Below is a small trained network, with its code and all its weights. Each question gives an input and a target symbol and asks what happens when units are switched off, that is, made to give their printed mean instead of their output.

import numpy as np


def w(rows, s, z=0):
    codes = np.array(rows[::2]) - 128.0
    scale = np.full(codes.shape[1], s)
    scale[-1] = z or s
    return codes * scale


def f(y):
    return np.maximum(y, 0)


def softmax(a):
    e = np.exp(a - a.max(-1, keepdims=True))
    return e / e.sum(-1, keepdims=True)


def log_softmax(a):
    a = a - a.max(-1, keepdims=True)
    return a - np.log(np.exp(a).sum(-1, keepdims=True))


def net(x, mask):
    ids = ['εημξπστφψ'.index(c) for c in x.split()]
    T = len(ids)
    res = E[ids] + P[:T]
    u = 0
    for l in range(2):
        r = res
        for j in range(2):
            rows = slice(2 * j, 2 * j + 2)
            q, k, v = (r @ M[l][rows].T for M in (Q, K, V))
            z = softmax(np.where(np.tri(T) > 0, q @ k.T / 2**0.5, -1e9)) @ v
            o = O[l][rows]
            res = res + np.where(mask[u + j], z, o[:, -1]) @ o[:, :-1]
        u += 2
        y = f(res @ A[l][:, :-1].T + A[l][:, -1])
        res = res + np.where(mask[u : u + 12], y, B[l][:, -1]) @ B[l][:, :-1]
        u += 12
    return log_softmax(res[-1] @ U[:, :-1].T + U[:, -1])


Q, K, V, O, A, B = {}, {}, {}, {}, {}, {}
E = w([
[129,82,102,93,104,112],'ε',
[93,102,122,76,98,115],'η',
[109,93,102,108,123,128],'μ',
[136,94,81,116,59,114],'ξ',
[87,132,82,128,95,118],'π',
[26,109,114,116,150,49],'σ',
[89,123,120,89,59,72],'τ',
[149,10,124,137,187,83],'φ',
[77,158,125,166,132,5],'ψ',
],0.021)
P = w([
[88,113,115,109,99,85],'0',
[136,121,167,93,135,135],'1',
[138,167,102,117,174,142],'2',
[115,156,166,252,74,132],'3',
[215,218,153,103,102,46],'4',
[116,205,51,162,165,130],'5',
],0.017)
Q[0] = w([
[165,128,178,116,99,99],'L0H1',
[123,157,186,163,165,172],'L0H1',
[194,170,248,163,88,110],'L0H2',
[71,109,124,204,103,162],'L0H2',
],0.012)
K[0] = w([
[127,149,103,106,162,146],'L0H1',
[117,119,159,48,95,141],'L0H1',
[164,148,121,55,196,145],'L0H2',
[160,103,253,106,88,113],'L0H2',
],0.014)
V[0] = w([
[48,182,120,124,108,182],'L0H1',
[142,157,134,82,83,114],'L0H1',
[95,106,246,86,205,197],'L0H2',
[69,124,37,161,211,163],'L0H2',
],0.011)
O[0] = w([
[110,125,247,45,174,206,99],'L0H1',
[125,131,148,124,133,86,134],'L0H1',
[82,165,26,86,116,116,1],'L0H2',
[81,101,99,200,196,249,127],'L0H2',
],0.011,0.0085)
A[0] = w([
[78,248,115,124,102,181,136],'L0N1',
[172,123,65,76,51,176,142],'L0N2',
[67,157,100,169,231,22,97],'L0N3',
[134,100,125,28,126,173,12],'L0N4',
[73,178,166,129,156,114,95],'L0N5',
[84,125,143,120,200,67,10],'L0N6',
[83,152,138,113,160,192,99],'L0N7',
[137,101,212,106,221,79,103],'L0N8',
[107,109,134,188,1,184,227],'L0N9',
[229,45,173,173,91,166,251],'L0N10',
[118,200,59,122,135,129,75],'L0N11',
[79,101,159,207,186,108,136],'L0N12',
],0.0092,0.0028)
B[0] = w([
[170,105,122,123,154,131,148],'L0N1',
[32,145,122,182,214,82,146],'L0N2',
[180,134,111,149,61,158,223],'L0N3',
[96,194,81,56,132,152,136],'L0N4',
[216,125,135,58,63,188,155],'L0N5',
[95,128,76,162,109,170,161],'L0N6',
[254,116,185,95,109,69,143],'L0N7',
[81,158,135,161,54,80,230],'L0N8',
[154,136,164,86,249,168,193],'L0N9',
[52,183,140,134,170,126,253],'L0N10',
[76,101,134,229,122,171,156],'L0N11',
[164,115,126,53,77,232,208],'L0N12',
],0.0063,0.011)
Q[1] = w([
[111,51,76,44,164,118],'L1H1',
[109,121,165,129,101,122],'L1H1',
[124,129,66,129,84,87],'L1H2',
[122,254,97,156,64,133],'L1H2',
],0.0086)
K[1] = w([
[99,2,129,65,164,125],'L1H1',
[107,204,122,119,137,67],'L1H1',
[113,77,145,68,174,113],'L1H2',
[149,127,111,153,202,111],'L1H2',
],0.0086)
V[1] = w([
[174,155,111,136,144,101],'L1H1',
[43,137,111,115,197,69],'L1H1',
[62,128,121,111,100,148],'L1H2',
[103,144,99,113,2,148],'L1H2',
],0.0085)
O[1] = w([
[164,137,177,173,125,76,93],'L1H1',
[218,51,117,75,74,138,43],'L1H1',
[109,190,100,104,114,157,177],'L1H2',
[87,195,102,137,2,140,254],'L1H2',
],0.0094,0.0051)
A[1] = w([
[176,114,219,167,178,125,87],'L1N1',
[95,68,33,174,111,84,97],'L1N2',
[152,117,47,76,120,126,185],'L1N3',
[156,11,104,53,109,104,255],'L1N4',
[102,52,112,36,138,157,131],'L1N5',
[105,119,130,211,111,116,177],'L1N6',
[142,254,36,67,150,85,138],'L1N7',
[118,40,186,88,173,170,157],'L1N8',
[115,123,163,150,73,130,56],'L1N9',
[103,182,194,109,108,142,206],'L1N10',
[126,97,87,143,114,8,120],'L1N11',
[146,179,91,77,140,1,143],'L1N12',
],0.0083,0.0075)
B[1] = w([
[36,58,141,47,137,83,151],'L1N1',
[124,140,250,139,111,120,181],'L1N2',
[63,97,112,177,216,104,156],'L1N3',
[136,186,53,255,173,95,167],'L1N4',
[121,204,13,115,188,113,148],'L1N5',
[103,91,114,115,200,134,214],'L1N6',
[112,26,70,151,34,126,176],'L1N7',
[91,246,176,189,184,105,159],'L1N8',
[88,88,143,116,243,154,168],'L1N9',
[141,193,83,113,143,92,249],'L1N10',
[132,142,193,181,52,221,184],'L1N11',
[155,91,151,191,15,132,182],'L1N12',
],0.007,0.014)
U = w([
[178,195,144,142,169,130,227],'ε',
[113,109,58,114,120,74,1],'η',
[177,190,40,110,221,109,176],'μ',
[89,119,170,79,207,36,71],'ξ',
[152,217,221,87,198,203,110],'π',
[137,187,133,82,125,254,89],'σ',
[185,202,190,76,108,128,148],'τ',
[70,68,187,157,169,208,122],'φ',
[62,205,145,153,158,107,168],'ψ',
],0.0064,0.0062)

Each question gives the input, a string of symbols that net reads in full, and the target symbol t.
The units are the heads (2 rows each of Q, K, V and O) and the neurons (one row each of A and B). Each row of codes is followed by its name. A weight is (code - 128) times the scale printed after its matrix; where a second scale follows, it is the last column's (O, A, B and U).
mask holds one flag per unit, layer by layer, with each layer's heads first. A switched-off unit (its flag False) gives its mean, the last column of its rows in O or B, instead of its output. The means were averaged over made-up inputs and are rounded, as every weight is.
A unit's drop is (log p(t) with every unit on - log p(t) with that unit switched off) / (log p(t) with every unit on - log p(t) with every unit switched off).
The circuit of an input: a set's keep is (log p(t) with only the set's units on - log p(t) with every unit switched off) / (log p(t) with every unit on - log p(t) with every unit switched off). Starting from the 12 units with the biggest drops (on a tie, the unit counted first), units are removed one at a time, each time the one whose removal leaves the highest keep (on an exact tie, the one counted first), for as long as the keep stays at least 0.8.
circuit, biggest first: the units of the circuit, biggest drop first
most important unit: the unit with the biggest drop
top k neurons: the k neurons with the biggest drops, biggest first
k most important neurons of layer l: the k neurons of layer l with the biggest drops, biggest first
heads that matter: for each layer, one digit per head in row order, 1 if its drop is at least 0.15 and else 0, layers parted by /
input μ φ ξ π, target φ: heads that matter : 01 / 00
input π μ τ, target π: heads that matter : 11 / 00
input ξ η ξ τ ξ, target ξ: top 2 neurons : (L1N1, L0N10)
input φ η σ π τ, target σ: circuit, biggest first : (L0H2, L0H1)
input ψ ε φ, target ψ: most important unit : L0H2
input τ η π η, target η: circuit, biggest first : (L0H2, L1N7)
input ψ σ μ, target ψ: heads that matter : 01 / 11
input σ η ε, target σ: heads that matter : 01 / 01
input π μ μ, target π: circuit, biggest first : (L0H2, L0H1, L1N8)
input π ξ μ η, target ξ: 2 most important neurons of layer 1 : (L1N1, L1N11)
input σ μ τ, target σ: circuit, biggest first : (L0H2, L0H1, L1H1)
input ψ η ξ, target ψ: heads that matter : 01 / 11
input τ μ ε, target τ: circuit, biggest first : (L0H2, L1N6)
input φ φ ξ, target φ: most important unit : L0H1
input η π σ μ ε, target σ: heads that matter : 11 / 01
input σ σ ξ ξ π, target ξ: heads that matter : 01 / 01
input τ π τ τ π, target τ: heads that matter : 01 / 00
input ε μ σ ξ η, target σ: top 2 neurons : (L0N8, L0N3)
input π φ μ τ, target φ: heads that matter : 01 / 01
input ψ ψ μ τ ξ ε, target τ: circuit, biggest first : (L0H2)
input ε ξ η π, target ξ: 2 most important neurons of layer 1 : (L1N1, L1N11)
input ε η φ ε φ, target φ: heads that matter : 11 / 00
input φ σ σ, target φ: heads that matter : 11 / 00
input σ ψ μ, target σ: heads that matter : 01 / 01
input τ μ τ μ μ, target τ: heads that matter : 01 / 00
input ε σ μ σ ξ π, target σ: heads that matter : 11 / 01
input τ σ μ, target τ: heads that matter : 01 / 10
input μ η ε, target μ: most important unit : L1H1
input μ η η, target μ: top 2 neurons : (L0N3, L1N5)
